Below are the code and all the weights of a small trained network. Each question names an input and a target symbol and asks about switching units off, where a switched-off unit gives its printed mean instead of its output.

import numpy as np


def w(rows, s, z=0):
    codes = np.array(rows[::2]) - 128.0
    scale = np.full(codes.shape[1], s)
    scale[-1] = z or s
    return codes * scale


def f(y):
    return np.maximum(y, 0)


def softmax(a):
    e = np.exp(a - a.max(-1, keepdims=True))
    return e / e.sum(-1, keepdims=True)


def log_softmax(a):
    a = a - a.max(-1, keepdims=True)
    return a - np.log(np.exp(a).sum(-1, keepdims=True))


def net(x, mask):
    ids = ['αβζθλμξτ'.index(c) for c in x.split()]
    T = len(ids)
    res = E[ids] + P[:T]
    q, k, v = (res @ M[0].T for M in (Q, K, V))
    z = softmax(np.where(np.tri(T) > 0, q @ k.T / 2**0.5, -1e9)) @ v
    res = res + np.where(mask[0], z, O[0][:, -1]) @ O[0][:, :-1]
    y = f(res @ A[0][:, :-1].T + A[0][:, -1])
    res = res + np.where(mask[1:17], y, B[0][:, -1]) @ B[0][:, :-1]
    return log_softmax(res[-1] @ U[:, :-1].T + U[:, -1])


Q, K, V, O, A, B = {}, {}, {}, {}, {}, {}
E = w([
[54,145,235,88,123,75],'α',
[180,175,78,147,234,126],'β',
[7,116,135,123,141,206],'ζ',
[75,214,64,122,99,95],'θ',
[76,96,57,29,103,147],'λ',
[81,93,62,114,209,28],'μ',
[171,91,156,106,133,87],'ξ',
[177,67,211,135,191,151],'τ',
],0.015)
P = w([
[193,58,106,254,129,107],'0',
[103,144,133,131,147,100],'1',
[92,147,134,123,139,100],'2',
[93,147,123,129,147,100],'3',
[86,142,102,128,144,106],'4',
[91,153,97,120,145,102],'5',
[86,145,92,120,157,99],'6',
[90,141,98,116,151,113],'7',
[74,135,99,118,148,104],'8',
],0.0092)
Q[0] = w([
[20,90,117,64,252,23],'H0',
[140,100,43,139,241,120],'H0',
],0.013)
K[0] = w([
[157,74,89,250,44,129],'H0',
[99,65,159,181,38,44],'H0',
],0.018)
V[0] = w([
[183,247,120,168,125,58],'H0',
[177,81,12,70,217,97],'H0',
],0.016)
O[0] = w([
[145,248,95,93,123,127,80],'H0',
[162,102,64,70,177,156,2],'H0',
],0.015,0.0021)
A[0] = w([
[175,125,86,186,73,69,36],'N0',
[144,197,121,124,131,134,179],'N1',
[168,98,139,52,153,139,4],'N2',
[139,177,138,108,135,156,11],'N3',
[50,133,84,93,44,198,105],'N4',
[54,106,89,75,127,110,143],'N5',
[162,89,117,155,94,76,38],'N6',
[121,189,131,151,134,94,144],'N7',
[157,153,136,139,199,6,153],'N8',
[205,154,215,169,210,181,138],'N9',
[101,127,132,192,183,82,157],'N10',
[211,115,213,54,114,91,248],'N11',
[242,123,170,118,121,102,230],'N12',
[136,114,158,37,24,130,99],'N13',
[77,171,124,74,175,165,179],'N14',
[105,79,48,129,108,77,230],'N15',
],0.011,0.0037)
B[0] = w([
[85,190,136,95,67,110,149],'N0',
[79,195,193,79,117,199,215],'N1',
[128,185,181,168,185,38,192],'N2',
[124,127,214,77,188,128,174],'N3',
[215,37,155,150,130,128,186],'N4',
[182,160,198,126,112,116,213],'N5',
[81,67,82,167,181,102,164],'N6',
[76,92,120,105,133,31,224],'N7',
[233,150,91,211,105,108,210],'N8',
[164,109,200,49,141,175,149],'N9',
[148,197,112,132,184,185,234],'N10',
[189,97,117,156,3,158,179],'N11',
[114,117,83,113,66,180,145],'N12',
[140,91,160,59,192,78,152],'N13',
[74,80,57,224,92,140,248],'N14',
[78,124,98,54,102,136,197],'N15',
],0.014,0.013)
U = w([
[116,149,224,209,104,48,139],'α',
[126,206,170,158,207,147,80],'β',
[41,113,155,201,164,120,164],'ζ',
[3,166,123,88,87,107,171],'θ',
[96,124,185,76,169,62,48],'λ',
[87,144,87,182,162,49,3],'μ',
[118,128,75,163,42,122,210],'ξ',
[172,138,170,121,110,160,154],'τ',
],0.0047,0.0037)

Each question gives the input, a string of symbols that net reads in full, and the target symbol t.
The units are the heads (2 rows each of Q, K, V and O) and the neurons (one row each of A and B). Each row of codes is followed by its name. A weight is (code - 128) times the scale printed after its matrix; where a second scale follows, it is the last column's (O, A, B and U).
mask holds one flag per unit, heads first, then neurons. A switched-off unit (its flag False) gives its mean, the last column of its rows in O or B, instead of its output. The means were averaged over made-up inputs and are rounded, as every weight is.
A unit's drop is (log p(t) with every unit on - log p(t) with that unit switched off) / (log p(t) with every unit on - log p(t) with every unit switched off).
The circuit of an input: a set's keep is (log p(t) with only the set's units on - log p(t) with every unit switched off) / (log p(t) with every unit on - log p(t) with every unit switched off). Starting from the 12 units with the biggest drops (on a tie, the unit counted first), units are removed one at a time, each time the one whose removal leaves the highest keep (on an exact tie, the one counted first), for as long as the keep stays at least 0.8.
circuit, biggest first: the units of the circuit, biggest drop first
unit that matters most: the unit with the biggest drop
k most important neurons: the k neurons with the biggest drops, biggest first
input μ θ ζ θ θ α μ, target μ: circuit, biggest first => (N2; H0; N14)
input λ θ θ μ μ α ζ ξ, target λ: 4 most important neurons => (N2; N14; N15; N8)
input β α α λ β α θ, target β: 4 most important neurons => (N1; N3; N2; N5)
input β α α θ λ ξ, target β: unit that matters most => H0
input μ α ξ ζ ζ ξ θ λ, target μ: circuit, biggest first => (N14; H0; N2)
input ζ α τ ξ, target ζ: 4 most important neurons => (N6; N8; N5; N10)
input θ α ζ λ ζ θ ξ, target θ: circuit, biggest first => (H0; N1)
input μ ξ ξ α α μ ζ, target μ: circuit, biggest first => (H0; N14; N2)
input ζ λ β, target ζ: circuit, biggest first => (H0; N6)
input θ ζ β α α ξ θ τ τ, target θ: circuit, biggest first => (H0; N1; N10)
input θ ζ θ α, target θ: 2 most important neurons => (N1; N7)
input λ λ ζ α α, target λ: circuit, biggest first => (H0; N14)
input α α λ λ, target α: 2 most important neurons => (N4; N15)
input λ μ ζ τ, target λ: most important neuron => (N2)
input α λ θ β α θ τ α ζ, target α: 3 most important neurons => (N4; N15; N14)
input λ α λ α λ α β, target λ: circuit, biggest first => (H0; N15; N14)
input ζ α λ α θ λ θ α λ, target λ: 2 most important neurons => (N14; N15)
input ζ λ τ, target τ: 4 most important neurons => (N9; N14; N11; N7)
input ξ α ζ, target ξ: 2 most important neurons => (N14; N3)
input α α ζ ξ, target ξ: unit that matters most => N2
input α α ξ, target ξ: 4 most important neurons => (N2; N11; N12; N5)
